What each symbol does to the items:
γ: bir->gib, vin->gat, bof->laf, gur->tup, lut->vud, vez->gef, zul->lek, laf->nel, vev->lig, gib->vir, sog->gak, teg->gis, nel->fol, kog->fim, faf->miv, lin->vin, seb->noz, dat->fod, loz->faf, gef->gaf, por->vez, gak->buk, gim->nub, vud->nur, fol->sev, fon->zif, tar->seb, vid->tez, nub->tar, miv->vub, zal->tiv, fod->por, mup->fud, lek->lut, gis->zem, buk->ruk, tup->fon, kof->lum, ges->lur, nur->bof, zif->dap, nep->meb, tol->gur, noz->ges, vub->mup, meb->zul, fud->zal, diz->sog, suk->bil, bil->gim, vir->suk, tez->loz, lig->kof, gaf->diz, lur->vev, dap->vid, ruk->kog, fim->lin, lum->bir, zem->nep, ber->teg, tiv->tol, gat->dat, sev->ber
χ: bir->gef, vin->ber, bof->loz, gur->lig, lut->dap, vez->meb, zul->fon, laf->faf, vev->dat, gib->gaf, sog->vud, teg->zal, nel->miv, kog->nel, faf->gim, lin->sev, seb->fim, dat->gis, loz->bil, gef->zul, por->nep, gak->nur, gim->buk, vud->vid, fol->vub, fon->lum, tar->kog, vid->vir, nub->ruk, miv->nub, zal->ges, fod->zem, mup->seb, lek->zif, gis->tiv, buk->bof, tup->kof, kof->por, ges->vin, nur->tez, zif->bir, nep->gur, tol->vev, noz->lin, vub->tar, meb->tup, fud->noz, diz->lut, suk->sog, bil->gak, vir->diz, tez->suk, lig->fod, gaf->lek, lur->gat, dap->gib, ruk->laf, fim->fol, lum->vez, zem->tol, ber->fud, tiv->lur, gat->teg, sev->mup
σ: bir->zif, vin->ges, bof->buk, gur->nep, lut->diz, vez->lum, zul->gef, laf->ruk, vev->tol, gib->dap, sog->suk, teg->gat, nel->kog, kog->tar, faf->laf, lin->noz, seb->mup, dat->vev, loz->bof, gef->bir, por->kof, gak->bil, gim->faf, vud->sog, fol->fim, fon->zul, tar->vub, vid->vud, nub->miv, miv->nel, zal->teg, fod->lig, mup->sev, lek->gaf, gis->dat, buk->gim, tup->meb, kof->tup, ges->zal, nur->gak, zif->lek, nep->por, tol->zem, noz->fud, vub->fol, meb->vez, fud->ber, diz->vir, suk->tez, bil->loz, vir->vid, tez->nur, lig->gur, gaf->gib, lur->tiv, dap->lut, ruk->nub, fim->seb, lum->fon, zem->fod, ber->vin, tiv->gis, gat->lur, sev->lin
η: bir->lut, vin->tiv, bof->nub, gur->vez, lut->suk, vez->zif, zul->gib, laf->tar, vev->nep, gib->vud, sog->loz, teg->vev, nel->seb, kog->mup, faf->kog, lin->zal, seb->ber, dat->gur, loz->ruk, gef->dap, por->fon, gak->faf, gim->nel, vud->bil, fol->noz, fon->gaf, tar->sev, vid->gak, nub->fol, miv->fim, zal->dat, fod->tup, mup->vin, lek->vir, gis->lig, buk->miv, tup->gef, kof->zul, ges->gis, nur->gim, zif->diz, nep->lum, tol->por, noz->teg, vub->lin, meb->bir, fud->gat, diz->tez, suk->bof, bil->laf, vir->nur, tez->buk, lig->meb, gaf->vid, lur->zem, dap->sog, ruk->vub, fim->fud, lum->lek, zem->kof, ber->lur, tiv->fod, gat->tol, sev->ges
β: bir->gaf, vin->teg, bof->faf, gur->kof, lut->vid, vez->zul, zul->zif, laf->miv, vev->fod, gib->diz, sog->nur, teg->tiv, nel->vub, kog->fol, faf->nub, lin->ber, seb->lin, dat->zem, loz->gim, gef->lek, por->meb, gak->bof, gim->ruk, vud->tez, fol->mup, fon->bir, tar->fim, vid->suk, nub->kog, miv->tar, zal->lur, fod->nep, mup->noz, lek->dap, gis->tol, buk->laf, tup->lum, kof->vez, ges->gat, nur->loz, zif->gib, nep->tup, tol->lig, noz->vin, vub->seb, meb->fon, fud->ges, diz->vud, suk->gak, bil->buk, vir->sog, tez->bil, lig->por, gaf->lut, lur->dat, dap->vir, ruk->nel, fim->sev, lum->gef, zem->gur, ber->zal, tiv->vev, gat->gis, sev->fud
δ: bir->diz, vin->gis, bof->miv, gur->lum, lut->tez, vez->lek, zul->dap, laf->vub, vev->por, gib->sog, sog->bof, teg->tol, nel->mup, kog->sev, faf->tar, lin->teg, seb->vin, dat->nep, loz->nub, gef->lut, por->zul, gak->laf, gim->kog, vud->loz, fol->fud, fon->gib, tar->lin, vid->bil, nub->fim, miv->seb, zal->vev, fod->meb, mup->ges, lek->vid, gis->gur, buk->nel, tup->bir, kof->gef, ges->dat, nur->faf, zif->vir, nep->fon, tol->kof, noz->gat, vub->noz, meb->zif, fud->lur, diz->nur, suk->buk, bil->ruk, vir->gak, tez->gim, lig->vez, gaf->vud, lur->fod, dap->suk, ruk->fol, fim->ber, lum->gaf, zem->tup, ber->tiv, tiv->lig, gat->zem, sev->zal

The rows follow the links: the fewer symbols apart two items are, the more alike their rows tend to be.

Each row is also shifted at random along 6 hidden directions that mean nothing.

Some items, each with a row of numbers:
nur	[-434,203,65,-130,-13,176,260,67,141,160,331,-793,430,513,-311,-428,-122,602,15,-342,-78,97,10,-424,-97,-391,-173,151,-202,106,-178,-582,164,-150,447,106,589,-589,407,352,344,-98,64,-18,370,-172,-98,-78,-140,-127,108,-581,335,-265,-2]
gat	[-578,-202,-224,22,-131,110,345,-106,154,124,-2,-194,320,624,238,-64,175,-837,-283,289,-287,-56,167,36,83,215,173,-13,476,-70,-408,-126,-152,93,-521,13,93,177,-26,10,239,143,110,111,-167,-293,298,59,63,-111,453,107,-177,369,67]
vin	[-372,-150,-110,-167,-192,45,186,87,26,69,-211,219,-117,277,141,505,-89,-451,-168,212,-54,-41,322,-241,120,215,223,-123,169,-178,-91,459,-76,70,-247,-80,42,121,-199,-303,-189,262,57,-361,-44,-220,289,5,192,-248,548,113,-195,334,-134]
seb	[665,-217,83,-206,-237,69,62,304,-248,-74,162,79,-303,-435,-312,335,-85,157,-392,-153,82,-20,225,103,-37,294,389,-173,22,304,347,10,122,275,-190,-126,73,22,-351,14,378,163,324,180,98,4,-62,-55,390,222,-53,29,-14,-63,-323]
mup	[-258,-257,263,-259,-233,197,58,431,53,62,207,17,51,-29,-322,-130,-21,473,-358,-388,96,67,369,-136,-95,303,264,-82,178,445,460,-58,66,195,52,-16,125,-130,-242,317,331,-29,440,441,188,-168,112,73,313,147,-103,48,175,-268,-215]
dap	[-63,155,-92,181,67,-166,-2,-178,-17,-398,90,-1,67,263,29,-364,-368,82,407,-29,188,395,-184,-74,60,-150,-305,291,-73,-61,80,-76,137,-175,0,405,78,-46,109,95,77,-89,-314,-153,91,133,34,72,3,12,-111,-266,288,-63,11]
nep	[-612,-29,108,241,152,-48,-127,4,233,406,-168,59,-95,-77,342,-193,358,281,187,99,125,142,21,-268,-131,121,-34,-137,30,-35,161,-137,7,-146,191,-193,228,44,214,156,138,-28,116,350,-321,159,143,333,-260,226,-265,27,-65,-196,361]
bil	[462,227,210,-126,70,264,-33,-95,426,-161,65,-121,493,536,-155,-646,-171,-204,-17,-412,94,114,-165,448,1,-181,-316,113,68,161,-355,-317,-241,-60,305,268,-438,-206,16,198,-291,-322,-24,144,322,-257,-119,-204,-204,-278,-154,77,191,-84,29]
nel	[-176,152,141,-449,-78,14,-247,122,-119,-294,-84,72,-243,-643,-386,202,-220,-49,-349,-359,-104,-229,-40,639,135,-268,78,17,-35,256,-63,-116,-84,246,25,-72,-413,264,-357,-87,-52,-323,2,-28,274,-121,-397,-205,113,-39,-440,308,-159,-108,-429]
dat	[1343,-525,-118,142,-142,353,117,103,624,562,-293,-77,-21,600,555,-80,192,-134,136,-37,320,256,200,-123,-403,329,51,-468,315,-397,-105,20,-333,170,383,-39,20,-232,235,275,-45,-122,244,679,-277,-98,526,81,-37,148,231,332,-160,223,653]
lin	[-197,-343,68,-267,-221,285,496,333,120,194,-92,-354,-211,554,-133,232,-210,152,-168,-298,291,347,443,-259,-142,349,207,-406,-20,-104,94,-383,322,240,52,-189,451,-596,101,-108,447,442,344,262,167,-127,191,17,490,144,313,-471,31,196,64]
ruk	[-438,360,310,-443,346,167,12,102,239,-78,-167,357,55,587,-50,-148,-107,-389,-405,-362,-243,89,75,162,298,-104,-274,203,94,351,-399,64,17,185,-52,-276,-624,108,-236,56,-449,-67,18,2,331,-111,-331,-385,-81,-205,219,64,-112,237,192]
sev	[602,-156,-63,-96,-335,17,74,157,-268,-210,104,152,-458,-674,-165,407,-292,-154,-374,-25,136,12,149,509,-72,385,307,-262,31,166,279,38,86,154,-290,194,-122,150,-502,-210,334,160,331,96,82,-15,-18,-174,437,150,-220,155,-146,27,-471]
ber	[-735,-151,20,-154,-365,79,-34,205,37,29,-83,142,-114,-341,-128,295,-130,49,-197,-19,58,-32,348,-32,-13,216,229,-99,156,72,289,266,-122,-10,-14,177,128,191,-337,-82,81,-88,239,-157,53,-289,282,130,217,-179,-66,209,-103,-159,-462]
vud	[1234,184,-318,-17,75,-244,199,-224,-84,-338,-222,-470,-63,194,40,-60,-344,-313,194,152,-111,259,-53,285,81,-320,-317,123,-48,-270,-274,-635,394,-67,-241,313,254,-65,238,-269,296,105,-320,-185,39,64,-64,97,103,40,-237,-458,-225,144,-103]
gef	[928,-261,-14,281,19,-185,-209,-21,-139,-124,15,-34,11,-237,24,-342,151,417,440,55,253,136,-241,75,-207,21,-47,-55,-40,-134,396,-287,155,83,3,118,109,-134,282,186,259,-77,-172,490,-259,346,34,404,145,436,-453,-87,193,-146,211]
zul	[369,-161,-146,338,30,-259,-238,-252,-337,-317,86,-17,49,-428,-59,-204,167,-14,386,241,130,-71,-424,338,-76,-75,36,-17,-112,-153,190,-234,47,37,-251,88,-40,52,217,-100,120,-28,-349,184,-299,322,-106,346,53,325,-404,27,155,19,48]
sog	[-255,314,-41,-98,166,-102,78,-120,72,-253,143,-328,605,574,-122,-538,-156,-173,22,-36,-361,36,-76,9,152,-377,-368,503,134,129,-320,-338,69,-104,-146,351,-11,-33,159,240,15,-192,-183,-104,232,-139,-82,-63,-138,-174,46,-271,84,-48,-32]
lig	[385,45,-51,445,23,-160,-456,-250,40,6,-147,615,-196,-954,359,89,266,-410,67,432,114,-197,-217,635,-31,340,-16,-193,100,-38,141,396,-366,-265,-179,164,-534,730,-348,-246,-333,-182,31,63,-481,150,63,79,-290,-42,-570,657,-300,-127,-84]
gak	[-291,370,-55,-70,94,78,-90,-280,-14,-210,34,-232,430,-107,-260,-5,-161,-248,56,2,-177,-472,-317,737,-16,-273,-387,70,-400,-185,-491,-138,-91,-126,154,349,-580,-266,49,-445,-735,79,-142,-457,316,-85,-371,-523,-156,-537,55,14,-116,78,-291]
diz	[-716,100,357,-113,115,-15,-326,253,338,-2,-135,-75,595,365,-200,-690,-80,946,458,-390,109,193,150,-631,-65,-353,-457,466,26,23,337,-77,122,-168,660,304,271,-360,336,488,-202,-446,-128,60,187,-103,270,450,-57,-172,-282,-236,241,-525,7]
bof	[-220,427,405,-101,77,137,-223,46,90,78,142,18,252,-365,-426,-163,-28,515,-52,-322,14,-234,-69,-11,117,-167,-172,116,-311,332,90,53,-95,-337,511,-10,-79,-138,-119,-56,-336,-169,134,-343,254,-157,-278,-106,-265,-385,-230,-66,173,-486,-382]
gim	[100,383,491,-338,307,177,-72,216,234,271,-301,118,30,103,-217,73,-5,436,-59,-379,-12,-64,163,-142,87,-14,-316,-55,-333,134,-50,-49,182,-120,514,-340,-152,-367,64,-256,-535,152,213,-210,250,-84,-261,-132,-123,-304,21,-243,-100,-167,25]
zem	[354,-175,-147,409,-129,43,128,-278,150,271,-128,-184,-177,-151,277,58,271,-321,208,258,353,149,-144,233,-103,307,181,-491,15,-285,-67,-312,-161,-225,-12,-85,259,82,93,-364,290,136,48,149,-389,-7,210,268,-137,98,-179,39,-35,87,121]
fud	[-182,-376,127,-246,-472,197,-51,427,331,82,-374,-210,-233,-402,-224,135,-246,418,-20,-370,450,250,458,292,-315,269,108,-434,108,-87,447,-481,127,127,345,244,257,-251,-147,-79,326,-96,407,342,55,-303,352,351,429,25,-585,31,-177,-293,-397]
gur	[-214,-145,139,182,330,104,-30,70,342,683,-558,59,-114,289,423,271,427,301,373,175,125,-46,142,-438,-235,245,-229,-457,-230,-524,7,82,173,-42,416,-444,71,-477,523,-355,-515,447,73,97,-375,238,198,174,-133,37,299,-157,-289,192,719]

From each start, follow one symbol. Which item do you reach?
Answers are names.
new walk
[421,255,365,-385,123,122,149,346,158,230,-291,-260,-446,-79,-178,171,-147,571,-219,-439,88,251,270,-187,42,-91,-126,-164,-236,211,89,-533,412,14,418,-367,344,-308,36,-42,346,116,270,95,220,-8,-201,2,66,127,-323,-446,-112,-254,-53]
β -> miv
new walk
[-248,-355,-216,98,-222,270,19,-16,381,361,-190,-402,277,123,194,-73,244,-232,49,69,109,-139,71,423,-430,209,49,-383,183,-351,-197,-361,-246,50,157,186,-41,-224,186,-22,5,-38,239,442,-197,-240,331,60,12,-110,-64,239,-254,91,186]
δ -> gur
new walk
[-549,-92,-248,460,-140,73,211,-506,57,81,99,-194,167,5,177,-47,256,-845,42,356,156,-52,-297,528,39,284,195,-387,82,-210,-356,-219,-337,-261,-310,41,-1,192,0,-397,74,128,-31,-76,-314,-103,79,61,-200,-113,32,172,53,216,-19]
δ -> kof
new walk
[-346,429,285,-255,68,-16,-31,162,-132,148,-218,-349,-330,-828,-466,436,-99,613,-163,-185,-16,-161,88,208,36,-140,-128,-230,-571,113,124,-564,472,-233,366,-200,316,-317,17,-570,120,299,258,-342,206,36,-411,-45,5,-144,-534,-494,-187,-384,-525]
δ -> tar
new walk
[1034,243,266,-139,33,249,-92,20,378,20,-77,-91,205,147,-151,-391,-142,213,59,-461,227,148,-23,241,-43,-110,-264,-10,-61,113,-113,-299,-140,-84,499,89,-214,-200,19,112,-185,-272,79,40,270,-213,-97,-113,-160,-224,-277,8,98,-231,-24]
χ -> bil
new walk
[22,-41,32,-331,-45,16,65,77,-396,-224,21,52,-137,-267,-444,523,-12,-276,-382,-93,-186,-418,-48,325,205,-21,333,-88,-194,87,-111,95,36,353,-335,-355,-272,-37,-211,-407,-195,224,-48,-306,175,-82,-371,-205,290,-90,254,62,-68,271,-298]
χ -> tar
new walk
[377,-125,157,-483,-40,128,103,195,-101,-91,-38,-1,-172,261,-257,211,-73,-71,-347,-361,-65,-8,103,-98,185,-143,295,-10,74,215,-94,14,11,418,-89,-500,-27,-48,-89,123,117,-48,-44,22,264,-129,-188,-81,200,109,306,21,103,227,41]
η -> sev
new walk
[244,-53,139,218,392,-70,-297,52,-69,-22,92,632,289,361,236,-87,131,438,463,130,-54,-219,-103,-404,-186,110,-351,255,-200,-186,230,816,101,94,137,143,-623,-308,242,178,-947,202,-165,68,-28,446,11,-163,-26,41,525,55,122,151,547]
δ -> vir
new walk
[-269,-88,-72,218,168,-149,-243,48,-95,327,4,217,-393,-290,413,210,227,628,302,180,-22,-54,-81,-792,-127,-193,108,56,-138,-122,283,486,-43,-46,336,-324,301,110,268,374,-11,-139,-157,90,-219,350,49,79,-309,323,92,91,57,-157,468]
σ -> meb
new walk
[386,-193,-253,269,42,-228,-172,-134,-102,-6,-233,-171,-516,-573,236,198,114,199,403,187,214,-6,-313,181,-229,-225,32,-238,-197,-429,89,-276,93,84,125,-100,114,7,324,-132,195,-79,-321,211,-342,328,-44,217,-30,432,-441,29,-151,44,252]
δ -> zif
new walk
[522,95,6,-457,13,63,240,116,-110,-71,-209,-248,-631,41,-138,418,-309,-63,-301,-318,10,187,102,112,168,-241,101,-161,-167,31,-237,-402,265,276,7,-401,129,-116,6,-163,330,137,-27,-40,243,2,-312,-225,185,184,2,-267,-167,204,-10]
χ -> nub
new walk
[-678,-23,60,355,124,75,-3,-250,224,295,-26,256,284,281,285,-206,434,-354,105,242,94,-40,-161,-114,65,346,44,-98,135,-48,-101,262,-335,-221,-60,-196,-141,171,10,-24,-273,42,11,45,-347,-33,179,147,-327,-116,254,222,82,82,324]
η -> tup
new walk
[-167,430,-175,-16,74,-80,134,-105,-306,-50,386,-349,172,-30,-143,210,-136,217,-32,148,-406,-414,-106,-242,26,-379,-162,292,-412,-48,-266,101,160,-219,66,173,176,-231,158,-102,-179,200,-91,-589,325,52,-293,-480,-153,-277,379,-375,-1,-39,-191]
η -> buk
new walk
[-191,463,224,-152,247,126,305,-135,-38,134,-93,-320,-49,244,-299,206,-53,28,-37,-116,5,-33,-62,-40,236,-78,-148,-199,-514,-6,-348,-361,271,-255,195,-370,191,-469,178,-577,-157,503,7,-586,250,-61,-369,-208,-67,-286,223,-628,53,69,-110]
β -> laf
new walk
[779,196,-217,36,-6,-325,223,-61,-274,-118,12,-506,-241,-78,-41,77,-259,407,275,166,-64,262,68,-537,95,-369,-100,254,-224,-127,136,-369,445,-243,18,113,854,-81,280,-48,616,104,-213,-395,49,119,47,197,55,109,-140,-676,53,-165,-244]
χ -> vir
new walk
[7,-52,-89,196,327,-86,-107,-97,152,193,-137,558,-207,486,669,-29,269,-227,202,221,-89,134,-127,-496,65,23,-70,138,165,-127,-153,636,-181,85,-1,-307,-308,324,108,378,-358,-60,-204,225,-290,294,65,-111,-344,245,422,293,-64,291,807]
γ -> lum
new walk
[1202,141,-202,-39,-144,-155,-80,86,-27,-176,-1,-605,-102,-620,-170,-97,-304,437,129,-32,-50,19,-44,395,-219,-408,-263,103,-184,-73,89,-743,312,-97,224,550,338,-108,150,31,445,-197,25,77,134,32,-91,75,45,47,-787,-237,-230,-368,-423]
η -> bof
new walk
[-1114,-180,-333,199,-431,-18,-3,-82,-166,276,149,-615,86,-899,-131,308,220,-15,-125,376,-160,-514,16,432,-344,65,267,-323,-97,-192,48,-361,-90,-195,-55,326,380,-13,-9,-321,376,91,285,-36,-226,-155,109,53,20,-148,-295,109,-291,-193,-544]
σ -> gis
new walk
[232,-334,-5,-127,-228,66,-206,339,173,440,-255,118,-22,-307,167,300,202,289,-137,128,-187,-218,471,-329,-224,158,143,-47,306,-86,330,371,-121,77,168,75,226,149,-120,168,-26,-146,348,183,-174,-206,499,212,41,-126,10,355,-345,-211,-99]
γ -> gis
